Here is a tiny trained network, its code and every weight. The questions are about switching its units off for an input and a class, where a switched-off unit gives its printed mean instead of its output.

import numpy as np


def w(rows, s, z=0):
    codes = np.array(rows[::2]) - 128.0
    scale = np.full(codes.shape[1], s)
    scale[-1] = z or s
    return codes * scale


def f(y):
    return np.maximum(y, 0)


def log_softmax(a):
    a = a - a.max(-1, keepdims=True)
    return a - np.log(np.exp(a).sum(-1, keepdims=True))


def net(x, mask):
    res = np.array(x, float).reshape(1, 6) / 4 @ E
    y = f(res @ A[0][:, :-1].T + A[0][:, -1])
    res = res + np.where(mask, y, B[0][:, -1]) @ B[0][:, :-1]
    return log_softmax(res[-1] @ U[:, :-1].T + U[:, -1])


A, B = {}, {}
E = w([
[129,128,129],'x0',
[183,249,21],'x1',
[126,136,137],'x2',
[131,120,121],'x3',
[128,122,125],'x4',
[254,113,189],'x5',
],0.0067)
A[0] = w([
[230,125,151,103],'N0',
[168,174,52,95],'N1',
[107,59,175,72],'N2',
[1,163,57,114],'N3',
[28,147,53,118],'N4',
[168,235,59,101],'N5',
[237,132,153,112],'N6',
[149,120,134,3],'N7',
[174,232,52,100],'N8',
[154,216,78,84],'N9',
],0.0074,0.0066)
B[0] = w([
[172,242,116,197],'N0',
[51,58,188,200],'N1',
[20,55,169,179],'N2',
[252,245,160,252],'N3',
[248,250,179,234],'N4',
[55,12,187,243],'N5',
[182,246,101,210],'N6',
[13,253,9,128],'N7',
[16,7,184,246],'N8',
[88,22,220,202],'N9',
],0.0066,0.0043)
U = w([
[24,1,227,2],'0',
[241,245,155,71],'1',
[118,108,33,234],'2',
],0.0058,0.0044)

Each question gives the input, the list of numbers given to net, and the class t.
The units are the neurons (one row each of A and B). Each row of codes is followed by its name. A weight is (code - 128) times the scale printed after its matrix; where a second scale follows, it is the last column's (A, B and U).
mask holds one flag per neuron, in row order. A switched-off neuron (its flag False) gives its mean, the last column of its row in B, instead of its output. The means were averaged over made-up inputs and are rounded, as every weight is.
A unit's drop is (log p(t) with every unit on - log p(t) with that unit switched off) / (log p(t) with every unit on - log p(t) with every unit switched off).
The circuit of an input: a set's keep is (log p(t) with only the set's units on - log p(t) with every unit switched off) / (log p(t) with every unit on - log p(t) with every unit switched off). Starting from all 10 units, units are removed one at a time, each time the one whose removal leaves the highest keep (on an exact tie, the one counted first), for as long as the keep stays at least 0.8.
circuit, biggest first: the units of the circuit, biggest drop first
most important unit: the unit with the biggest drop
k most important neurons: the k neurons with the biggest drops, biggest first
drop when u is switched off: that unit's drop, to one decimal
input [0,8,7,-7,-2,-6], class 0: most important unit -> N8
input [-5,-4,-4,0,-7,-7], class 1: circuit, biggest first -> (N3 N4)
input [3,8,-4,-8,-4,8], class 0: circuit, biggest first -> (N8 N5)
input [-2,-6,-1,4,-7,-7], class 1: 4 most important neurons -> (N3 N4 N8 N5)
input [-8,-2,-8,5,2,-3], class 1: circuit, biggest first -> (N8 N5)
input [-4,-2,-8,-2,2,-7], class 1: 2 most important neurons -> (N3 N4)
input [2,4,0,0,-3,-7], class 1: 3 most important neurons -> (N3 N4 N2)
input [-5,-1,7,-7,-4,-5], class 1: circuit, biggest first -> (N3 N4 N8)
input [6,1,8,-2,3,-5], class 1: drop when N3 is switched off -> 0.2
input [1,7,4,2,-2,-4], class 0: drop when N0 is switched off -> 0.0
input [-5,7,4,-3,-1,-6], class 0: drop when N9 is switched off -> 0.2
